Here is a tiny trained network, its code and every weight. The questions are about switching its units off for an input and a class, where a switched-off unit gives its printed mean instead of its output.

import numpy as np


def w(rows, s, z=0):
    codes = np.array(rows[::2]) - 128.0
    scale = np.full(codes.shape[1], s)
    scale[-1] = z or s
    return codes * scale


def norm(h):
    return h / np.sqrt((h * h).mean(-1, keepdims=True) + 1e-5)


def f(y):
    return np.maximum(y, 0)


def log_softmax(a):
    a = a - a.max(-1, keepdims=True)
    return a - np.log(np.exp(a).sum(-1, keepdims=True))


def net(x, mask):
    res = np.array(x, float).reshape(1, 7) / 4 @ E
    u = 0
    for l in range(3):
        y = f(norm(res) @ A[l][:, :-1].T + A[l][:, -1])
        res = res + np.where(mask[u : u + 9], y, B[l][:, -1]) @ B[l][:, :-1]
        u += 9
    return log_softmax(norm(res)[-1] @ U[:, :-1].T + U[:, -1])


A, B = {}, {}
E = w([
[142,64,157,214,192,2,170,149,109,81,64,123],'x0',
[81,178,156,37,145,120,172,174,45,110,111,183],'x1',
[203,97,111,128,154,145,237,125,102,182,182,156],'x2',
[216,67,167,80,168,167,69,119,91,122,42,147],'x3',
[131,137,160,118,154,123,129,146,200,114,142,166],'x4',
[110,83,121,117,96,116,122,124,127,159,117,147],'x5',
[144,126,121,122,95,122,132,138,117,131,116,116],'x6',
],0.0085)
A[0] = w([
[173,167,86,57,149,196,56,136,118,134,155,169,153],'L0N1',
[153,110,94,132,131,130,90,93,186,108,104,112,16],'L0N2',
[93,166,112,133,111,94,31,147,141,111,85,124,88],'L0N3',
[62,141,170,56,164,173,194,191,45,100,95,189,35],'L0N4',
[122,117,157,61,179,152,120,218,98,164,85,125,8],'L0N5',
[161,122,105,31,177,145,96,124,125,135,96,126,85],'L0N6',
[207,118,134,149,162,183,253,162,105,238,151,202,68],'L0N7',
[65,164,90,135,109,122,165,178,144,156,158,92,140],'L0N8',
[70,126,157,84,122,139,107,119,136,114,68,96,77],'L0N9',
],0.0077,0.0019)
B[0] = w([
[177,155,156,222,9,27,32,105,93,225,130,129,235],'L0N1',
[104,76,18,106,108,158,174,71,100,48,93,158,173],'L0N2',
[165,72,67,127,145,136,132,236,183,101,225,95,218],'L0N3',
[160,92,155,73,51,95,163,30,140,105,85,69,245],'L0N4',
[30,134,96,113,176,79,189,107,222,77,112,72,190],'L0N5',
[94,163,162,161,151,203,229,233,171,251,74,194,195],'L0N6',
[147,74,43,45,217,141,41,201,97,48,230,23,254],'L0N7',
[89,172,197,196,170,137,229,170,166,239,122,209,208],'L0N8',
[141,129,109,56,247,243,106,167,37,2,217,97,188],'L0N9',
],0.0059,0.0069)
A[1] = w([
[170,154,114,124,48,186,92,69,166,154,132,121,117],'L1N1',
[182,64,159,189,217,33,133,175,104,92,9,116,149],'L1N2',
[243,72,172,111,219,196,67,119,120,165,3,149,106],'L1N3',
[206,94,49,167,135,189,109,50,230,131,79,52,5],'L1N4',
[105,217,110,10,73,41,119,105,74,33,110,194,47],'L1N5',
[115,122,11,176,106,142,153,76,155,115,106,147,113],'L1N6',
[130,109,179,108,119,183,47,162,122,203,142,155,165],'L1N7',
[63,134,169,174,101,142,70,181,142,68,122,126,113],'L1N8',
[156,59,165,161,129,1,147,118,99,13,137,155,90],'L1N9',
],0.007,0.0023)
B[1] = w([
[191,174,102,128,153,98,153,27,38,205,118,192,192],'L1N1',
[126,216,155,145,106,175,58,107,99,255,218,243,255],'L1N2',
[57,170,74,223,48,58,245,220,174,84,112,71,210],'L1N3',
[156,88,211,17,158,106,222,55,157,80,73,78,199],'L1N4',
[171,60,167,70,110,169,155,32,194,77,132,58,180],'L1N5',
[137,45,153,129,164,93,179,95,173,57,159,152,167],'L1N6',
[119,142,149,193,218,97,101,143,88,169,135,199,195],'L1N7',
[228,127,33,49,138,193,123,195,25,117,140,82,185],'L1N8',
[136,241,89,104,167,147,74,32,80,172,108,98,225],'L1N9',
],0.0073,0.0079)
A[2] = w([
[171,136,88,190,98,177,143,201,113,122,2,94,176],'L2N1',
[168,154,158,103,71,136,83,106,110,173,148,159,76],'L2N2',
[132,96,71,120,137,222,61,224,105,59,127,83,138],'L2N3',
[84,164,137,180,128,148,183,188,153,155,85,107,127],'L2N4',
[88,156,113,83,127,164,185,152,108,171,60,94,253],'L2N5',
[153,114,188,95,98,106,143,65,146,122,129,60,93],'L2N6',
[100,108,70,132,164,160,237,110,156,173,141,86,190],'L2N7',
[164,94,177,134,151,131,175,36,215,113,80,75,174],'L2N8',
[60,180,104,103,131,118,182,145,143,112,131,109,148],'L2N9',
],0.0094,0.0017)
B[2] = w([
[133,141,150,149,88,96,140,184,219,96,141,153,176],'L2N1',
[109,218,88,171,192,34,74,58,113,143,162,125,211],'L2N2',
[183,43,65,94,184,136,134,212,53,151,195,89,229],'L2N3',
[165,66,114,191,2,49,197,130,189,146,91,227,185],'L2N4',
[126,58,147,218,149,143,126,106,225,94,104,161,212],'L2N5',
[53,87,191,170,165,182,172,62,89,87,120,182,203],'L2N6',
[135,148,155,119,75,148,73,185,130,60,45,112,255],'L2N7',
[46,99,150,18,130,177,126,63,101,92,88,132,219],'L2N8',
[141,81,141,158,88,110,87,152,135,143,70,127,203],'L2N9',
],0.0081,0.0077)
U = w([
[145,246,127,168,166,95,69,51,82,212,170,186,2],'0',
[81,79,206,59,113,172,188,64,128,31,82,104,207],'1',
[201,91,61,75,189,138,115,224,99,78,203,44,86],'2',
[112,116,145,205,36,79,180,207,191,114,86,189,71],'3',
],0.012,0.00063)

Each question gives the input, the list of numbers given to net, and the class t.
The units are the neurons (one row each of A and B). Each row of codes is followed by its name. A weight is (code - 128) times the scale printed after its matrix; where a second scale follows, it is the last column's (A, B and U).
mask holds one flag per neuron, layer by layer. A switched-off neuron (its flag False) gives its mean, the last column of its row in B, instead of its output. The means were averaged over made-up inputs and are rounded, as every weight is.
A unit's drop is (log p(t) with every unit on - log p(t) with that unit switched off) / (log p(t) with every unit on - log p(t) with every unit switched off).
The circuit of an input: a set's keep is (log p(t) with only the set's units on - log p(t) with every unit switched off) / (log p(t) with every unit on - log p(t) with every unit switched off). Starting from the 12 units with the biggest drops (on a tie, the unit counted first), units are removed one at a time, each time the one whose removal leaves the highest keep (on an exact tie, the one counted first), for as long as the keep stays at least 0.8.
circuit, biggest first: the units of the circuit, biggest drop first
unit that matters most: the unit with the biggest drop
k most important neurons: the k neurons with the biggest drops, biggest first
drop when u is switched off: that unit's drop, to one decimal
input [-5,7,1,1,-1,-5,1], class 1: unit that matters most : L0N4
input [5,-5,-6,4,-4,5,-7], class 2: circuit, biggest first : [L0N3; L1N8]
input [6,-3,3,5,-8,-4,-1], class 0: 2 most important neurons : [L1N2; L1N9]
input [0,4,-7,6,7,-3,7], class 2: 4 most important neurons : [L0N9; L2N3; L0N3; L1N8]
input [-1,-3,-8,7,2,7,2], class 2: 3 most important neurons : [L2N3; L0N3; L0N9]
input [-8,8,7,2,-1,-5,4], class 0: 2 most important neurons : [L0N1; L2N2]
input [-4,5,-4,8,2,4,-3], class 3: 2 most important neurons : [L0N6; L1N3]
input [0,6,5,5,2,-8,8], class 1: 2 most important neurons : [L0N4; L0N5]
input [-1,6,-8,-5,-3,0,4], class 2: 3 most important neurons : [L0N3; L2N3; L1N8]
input [-5,-7,-8,-5,-3,-3,4], class 2: 2 most important neurons : [L1N8; L0N4]
input [6,8,6,-7,8,-4,1], class 1: 2 most important neurons : [L0N4; L0N6]
input [8,5,-6,2,6,-8,-5], class 0: 2 most important neurons : [L1N2; L0N7]
input [4,3,-5,8,-5,2,-6], class 3: 2 most important neurons : [L1N3; L0N7]
input [-2,-3,-6,5,4,-3,-5], class 2: 2 most important neurons : [L0N3; L2N3]
input [3,1,-4,-4,-7,-2,-3], class 2: circuit, biggest first : [L1N8]
input [4,-8,1,7,-3,-6,1], class 1: 4 most important neurons : [L1N4; L2N8; L0N2; L0N8]
input [-1,-6,0,8,5,7,-1], class 3: 2 most important neurons : [L1N3; L0N6]
input [-2,-4,6,-4,3,7,-5], class 2: drop when L0N7 is switched off : 3.2
input [4,-8,-5,-2,-3,4,-1], class 1: drop when L1N3 is switched off : 0.0
input [5,5,5,3,-7,-3,6], class 0: circuit, biggest first : [L1N2]
input [-2,4,-8,-7,-6,2,5], class 2: drop when L1N8 is switched off : 0.4
input [8,1,-5,-4,-8,4,-2], class 0: drop when L1N2 is switched off : 0.1
